[ 3.20 -0.10  3.18 -0.08 -0.20 -0.21 -0.21 -0.20  4.74]  q779
[-9.42  5.18 -9.00  5.20  5.04  5.35  4.97  4.73 -9.21]  q826
[ 3.20 -0.10  3.18 -0.08 -0.20 -0.21 -0.21  0.67  3.86]  q559
[-0.40 -1.84 -0.63 -1.51 -1.91 -1.97 -2.17  0.09 -0.63]  q896
[-1.97  5.14 -1.97 -1.51 -1.97 -1.97  0.67  0.67  4.73]  q248
both q248 q559:  : [0.67]
find: [-9.42  5.18 -9.00  5.20  5.04  5.35  4.97  4.73 -9.21] : q826
find: [-1.51 -1.91 -1.97] : q896
again q559:  : [-0.21]
both q826 q248:  : [4.73]
find: [-1.97  5.14 -1.97 -1.51 -1.97 -1.97] : q248

[ 2.79 -3.72  2.80  0.45 -0.01 -3.72] : q159
[-5.67 -2.77 -8.45 -4.41 -1.49 -4.67] : q60
[-3.01 -3.01 -3.01 -0.51 -3.01 -3.88] : q242
find: [-5.67 -2.77 -8.45 -4.41 -1.49 -4.67] : q60
again q159:  : [-3.72]
find: [-3.01 -3.01 -3.01 -0.51 -3.01 -3.88] : q242
find: [-3.01 -3.88] : q242
again q242:  : [-3.01]

[ 1.02 -7.42  6.81 -6.93  6.50  5.59 -2.88  1.84  0.87 -2.71 -6.03 -1.82
 -3.75 -4.37 -7.47  0.59  0.16] -> q643
[ 6.64 -4.05 -2.08 -6.64 -4.85  6.54  1.71 -4.56 -0.45  7.25 -7.81  8.05
  3.55 -2.38 -6.56  5.66 -4.85] -> q330
[-1.76 -6.03  5.11  0.96  6.99  5.49  7.98  6.64 -4.05 -2.08  6.99 -4.85
  6.54  1.68 -4.56 -8.05 -5.37] -> q930
[-6.34 -5.38  6.81 -2.67 -1.97  6.79  3.36 -2.97  2.09 -5.04  1.06 -8.04
  4.15  4.52  4.55  3.47  6.64] -> q829
[ 7.22 -5.04  0.71 -7.83 -6.02  1.26  0.63 -7.60 -5.54 -3.93  5.37 -7.86
  7.23  5.59 -0.87 -2.34  6.87] -> q371
[ 1.02 -7.42  6.81 -6.93  6.50  5.59 -2.88  1.84  0.87 -2.71 -6.03  4.46
 -4.60  7.22 -2.83 -1.77 -3.24] -> q914
find: [ 6.64 -4.05 -2.08  6.99 -4.85  6.54  1.68 -4.56] : q930
find: [ 1.02 -7.42  6.81 -6.93  6.50  5.59 -2.88  1.84  0.87 -2.71 -6.03 -1.82
 -3.75 -4.37 -7.47  0.59  0.16] : q643
again q930:  : [6.99]
both q643 q930:  : [-6.03]
both q914 q829:  : [6.81]

[-0.45 -1.59  2.45  1.51 -1.41 -0.08  1.78 -2.14]  q360
[-0.11 -0.11 -1.33  0.02 -1.41 -1.42  0.74  2.04]  q766
[-0.45 -1.59  2.45  1.51 -1.41 -0.59 -0.25  1.53]  q728
[-0.59 -1.59  2.45 -0.59  0.44 -0.59 -0.25  1.53]  q45
[-0.45 -1.59  2.45  1.51 -1.41  0.57  0.02  0.03]  q327
find: [-0.59 -1.59  2.45 -0.59  0.44 -0.59 -0.25  1.53] : q45
find: [-0.59 -1.59] : q45
again q766:  : [-0.11]
find: [-0.45 -1.59  2.45  1.51 -1.41 -0.08  1.78 -2.14] : q360
again q45:  : [-0.59]
both q728 q766:  : [-1.41]
find: [-0.45 -1.59  2.45  1.51 -1.41 -0.59 -0.25  1.53] : q728

